m =
.11	.12	.10	.11	.14	.14	.11	.14	.15	.11	.10	.11	.11	.10	.11
.43	.13	.35	.35	-.28	-.30	.35	.49	-.19	.35	.34	.06	.35	.35	.35
-.04	.13	.03	.03	.32	.38	.04	-.07	.28	.03	.03	.15	.04	.01	.04
.21	-.35	.08	.08	.49	-.14	.07	.40	.58	.08	.10	-.35	.06	.14	.07
.07	.13	.06	.06	.17	.18	.06	.11	.18	.06	.05	.13	.06	.05	.06
m[-5, -15]: .11
m[-5, 8]: .15
m[:, -11]: [.14, -.28, .32, .49, .17]
m[-5, -6]: .11
m[-5, 4]: .14
m[3, 3]: .08
m[-1]: [.07, .13, .06, .06, .17, .18, .06, .11, .18, .06, .05, .13, .06, .05, .06]
m[-4, 4]: -.28
m[3]: [.21, -.35, .08, .08, .49, -.14, .07, .40, .58, .08, .10, -.35, .06, .14, .07]
m[4, -1]: .06
m[0, 5]: .14
m[:, -7]: [.15, -.19, .28, .58, .18]
m[:, -14]: [.12, .13, .13, -.35, .13]
m[4, 5]: .18
m[:, 11]: [.11, .06, .15, -.35, .13]
m[0, 12]: .11
m[3, 10]: .10
m[0]: [.11, .12, .10, .11, .14, .14, .11, .14, .15, .11, .10, .11, .11, .10, .11]
m[-2, -8]: .40
m[-3, -13]: .03
m[-3, -9]: .04
m[-4, -10]: -.30
m[-2, -11]: .49
m[2]: [-.04, .13, .03, .03, .32, .38, .04, -.07, .28, .03, .03, .15, .04, .01, .04]
m[:, 7]: [.14, .49, -.07, .40, .11]
m[1]: [.43, .13, .35, .35, -.28, -.30, .35, .49, -.19, .35, .34, .06, .35, .35, .35]
m[4, 3]: .06
m[2, -14]: .13
m[-1, 4]: .17
m[:, 5]: [.14, -.30, .38, -.14, .18]
m[-5, 14]: .11
m[1, -3]: .35
m[-2, 11]: -.35
m[-4, -8]: .49

X =
86,85,93,142
93,116,193,94
117,123,176,98
51,88,104,91
86,114,197,91
45,93,108,69
45,93,109,68
195,124,11,136
160,135,117,97
44,93,110,67
70,85,97,123
Indices start at 0.
row 0 col 0	86
row 6 col 2	109
row 1 col 2	193
row 10 col 1	85
row 9 col 2	110
row 2 col 1	123
row 9 col 3	67
row 4 col 3	91
row 2 col 0	117
row 4 col 1	114
row 9 col 0	44
row 5 col 3	69

a = [[-80, 321, -175, -397, -17, 161, -3, 208, 11, -266, -527], [42, 143, 165, -359, -304, -408, 38, -114, -400, 228, 108], [-73, 327, -22, -321, -64, -46, 37, 230, -152, -121, -440], [-69, 329, 12, -302, -74, -106, 45, 229, -183, -84, -411], [192, -342, 423, -342, -386, -268, -117, -541, -764, 662, 677], [-10, 259, 139, -310, -214, -390, 65, 35, -318, 126, -81], [164, -216, 313, -395, -424, -322, -71, -453, -665, 529, 548], [-68, 329, 1, -306, -71, -86, 40, 227, -176, -95, -421], [-96, 339, -277, -435, 35, 260, -28, 187, 155, -373, -577], [-131, 385, -455, -432, 156, 346, -80, 189, 472, -585, -643], [-17, 270, 136, -304, -200, -383, 67, 59, -307, 115, -108], [-73, 324, -31, -324, -61, -32, 33, 229, -144, -130, -450], [-100, 345, -314, -444, 52, 288, -35, 184, 213, -412, -591], [189, -331, 411, -351, -392, -274, -112, -533, -758, 651, 671], [197, -412, 522, -263, -307, -231, -138, -579, -825, 763, 751]]
a[-15,0] = -80
a[4,5] = -268
a[:, -2] = [-266, 228, -121, -84, 662, 126, 529, -95, -373, -585, 115, -130, -412, 651, 763]
a[:, -5] = [-3, 38, 37, 45, -117, 65, -71, 40, -28, -80, 67, 33, -35, -112, -138]
a[13,-10] = -331
a[-13,-7] = -64
a[-13,-6] = -46
a[0,6] = -3
a[8,-3] = 155
a[-14,-5] = 38
a[0,-3] = 11
a[-9,-11] = 164
a[-7,6] = -28
a[9,8] = 472
a[-3,1] = 345
a[14,5] = -231
a[-3,6] = -35
a[:, 8] = [11, -400, -152, -183, -764, -318, -665, -176, 155, 472, -307, -144, 213, -758, -825]
a[9] = [-131, 385, -455, -432, 156, 346, -80, 189, 472, -585, -643]
a[-14,-9] = 165
a[-2] = [189, -331, 411, -351, -392, -274, -112, -533, -758, 651, 671]
a[0] = [-80, 321, -175, -397, -17, 161, -3, 208, 11, -266, -527]
a[7] = [-68, 329, 1, -306, -71, -86, 40, 227, -176, -95, -421]
a[11,8] = -144
a[12,-7] = 52
a[-14,-4] = -114
a[-9] = [164, -216, 313, -395, -424, -322, -71, -453, -665, 529, 548]
a[0,1] = 321
a[:, 3] = [-397, -359, -321, -302, -342, -310, -395, -306, -435, -432, -304, -324, -444, -351, -263]
a[-8,-1] = -421
a[-11,2] = 423
a[:, -7] = [-17, -304, -64, -74, -386, -214, -424, -71, 35, 156, -200, -61, 52, -392, -307]
a[3,5] = -106
a[:, 1] = [321, 143, 327, 329, -342, 259, -216, 329, 339, 385, 270, 324, 345, -331, -412]
